Below are the code and all the weights of a small trained network. Each question names an input and a class and asks about switching units off, where a switched-off unit gives its printed mean instead of its output.

import numpy as np


def w(rows, s, z=0):
    codes = np.array(rows[::2]) - 128.0
    scale = np.full(codes.shape[1], s)
    scale[-1] = z or s
    return codes * scale


def norm(h):
    return h / np.sqrt((h * h).mean(-1, keepdims=True) + 1e-5)


def f(y):
    return y / 2 * (1 + np.tanh(0.7978845608 * (y + 0.044715 * y**3)))


def log_softmax(a):
    a = a - a.max(-1, keepdims=True)
    return a - np.log(np.exp(a).sum(-1, keepdims=True))


def net(x, mask):
    res = np.array(x, float).reshape(1, 5) / 4 @ E
    u = 0
    for l in range(3):
        y = f(norm(res) @ A[l][:, :-1].T + A[l][:, -1])
        res = res + np.where(mask[u : u + 5], y, B[l][:, -1]) @ B[l][:, :-1]
        u += 5
    return log_softmax(norm(res)[-1] @ U[:, :-1].T + U[:, -1])


A, B = {}, {}
E = w([
[208,206,158,66,82,20],'x0',
[144,119,141,127,116,154],'x1',
[192,75,140,190,92,162],'x2',
[204,62,18,35,129,93],'x3',
[52,1,177,71,76,66],'x4',
],0.0053)
A[0] = w([
[154,87,1,77,155,144,42],'0.n0',
[154,181,64,121,145,172,1],'0.n1',
[86,90,42,117,176,205,36],'0.n2',
[121,115,95,143,136,144,54],'0.n3',
[157,178,75,144,137,198,25],'0.n4',
],0.013,0.0037)
B[0] = w([
[133,146,253,158,198,115,254],'0.n0',
[121,104,64,161,121,78,181],'0.n1',
[155,137,82,92,66,199,220],'0.n2',
[174,162,125,106,115,130,132],'0.n3',
[93,99,100,153,112,79,199],'0.n4',
],0.019,0.0068)
A[1] = w([
[230,147,118,68,129,32,57],'1.n0',
[52,34,148,79,111,146,6],'1.n1',
[116,8,96,52,138,79,103],'1.n2',
[121,107,53,147,141,75,116],'1.n3',
[25,160,140,184,93,165,81],'1.n4',
],0.012,0.0019)
B[1] = w([
[113,174,133,127,31,247,244],'1.n0',
[136,110,40,155,73,86,223],'1.n1',
[142,119,117,98,186,49,211],'1.n2',
[123,129,99,123,146,57,193],'1.n3',
[183,152,217,119,193,137,255],'1.n4',
],0.011,0.0042)
A[2] = w([
[96,179,106,144,14,245,140],'2.n0',
[95,85,97,129,185,191,87],'2.n1',
[87,31,141,72,125,123,2],'2.n2',
[115,26,158,28,117,115,113],'2.n3',
[111,22,72,99,90,48,143],'2.n4',
],0.012,0.0034)
B[2] = w([
[141,93,98,69,140,131,254],'2.n0',
[70,250,158,132,47,86,130],'2.n1',
[94,152,113,244,80,100,136],'2.n2',
[96,139,89,232,161,164,168],'2.n3',
[130,123,101,83,163,102,225],'2.n4',
],0.018,0.0076)
U = w([
[133,156,255,182,157,135,104],'0',
[98,107,44,202,109,15,63],'1',
[147,150,107,69,14,191,99],'2',
[144,85,148,90,188,101,252],'3',
],0.0096,0.0035)

Each question gives the input, the list of numbers given to net, and the class t.
The units are the neurons (one row each of A and B). Each row of codes is followed by its name. A weight is (code - 128) times the scale printed after its matrix; where a second scale follows, it is the last column's (A, B and U).
mask holds one flag per neuron, layer by layer. A switched-off neuron (its flag False) gives its mean, the last column of its row in B, instead of its output. The means were averaged over made-up inputs and are rounded, as every weight is.
A unit's drop is (log p(t) with every unit on - log p(t) with that unit switched off) / (log p(t) with every unit on - log p(t) with every unit switched off).
The circuit of an input: a set's keep is (log p(t) with only the set's units on - log p(t) with every unit switched off) / (log p(t) with every unit on - log p(t) with every unit switched off). Starting from the 12 units with the biggest drops (on a tie, the unit counted first), units are removed one at a time, each time the one whose removal leaves the highest keep (on an exact tie, the one counted first), for as long as the keep stays at least 0.8.
units of the circuit, in order: the units of the circuit, biggest drop first
most important unit: the unit with the biggest drop
k most important neurons: the k neurons with the biggest drops, biggest first
top k neurons in layer l: the k neurons of layer l with the biggest drops, biggest first
drop of u: that unit's drop, to one decimal
input [5,5,0,1,8], class 1: most important unit -> 1.n2
input [4,2,-3,5,0], class 0: units of the circuit, in order -> 0.n0; 2.n0
input [7,-2,-1,-6,-6], class 2: 3 most important neurons -> 0.n0; 1.n0; 1.n2
input [3,-2,5,-1,-2], class 2: top 3 neurons in layer 1 -> 1.n0; 1.n2; 1.n1
input [-7,4,8,-4,-4], class 2: 2 most important neurons -> 0.n0; 2.n1
input [-4,7,-5,-5,-8], class 1: 2 most important neurons -> 0.n0; 0.n1
input [-5,5,-7,-4,-6], class 1: 4 most important neurons -> 0.n0; 0.n4; 0.n1; 1.n3
input [4,-5,-8,5,6], class 1: top 2 neurons in layer 2 -> 2.n3; 2.n2
input [3,-6,-3,8,-8], class 0: top 2 neurons in layer 1 -> 1.n0; 1.n1
input [7,1,-5,4,8], class 1: 4 most important neurons -> 1.n2; 2.n3; 0.n2; 0.n0
input [8,3,4,7,2], class 2: 2 most important neurons -> 1.n0; 1.n4
input [-2,6,-8,-6,-7], class 1: 4 most important neurons -> 0.n0; 0.n1; 0.n4; 1.n3
input [-7,3,7,7,-7], class 0: top 2 neurons in layer 1 -> 1.n0; 1.n1
input [7,-2,3,2,5], class 2: units of the circuit, in order -> 1.n0
input [7,3,-8,4,-6], class 2: 2 most important neurons -> 1.n0; 2.n4
input [-6,3,3,7,5], class 0: 2 most important neurons -> 0.n0; 1.n0
input [-6,3,-2,7,-7], class 0: 2 most important neurons -> 0.n0; 2.n0
input [-8,-8,-7,2,5], class 2: top 2 neurons in layer 0 -> 0.n2; 0.n4
input [7,-3,5,8,1], class 0: 2 most important neurons -> 0.n0; 0.n2
input [0,-6,-4,8,6], class 0: most important unit -> 0.n0
input [7,1,8,-2,-6], class 2: 2 most important neurons -> 1.n0; 0.n0
input [0,8,-3,5,8], class 1: drop of 2.n2 -> 0.2
input [-8,3,-3,-2,-6], class 2: drop of 1.n3 -> -0.1
input [3,-1,8,8,1], class 0: drop of 0.n0 -> 0.8
input [7,-5,-1,-5,3], class 2: drop of 0.n0 -> 1.2
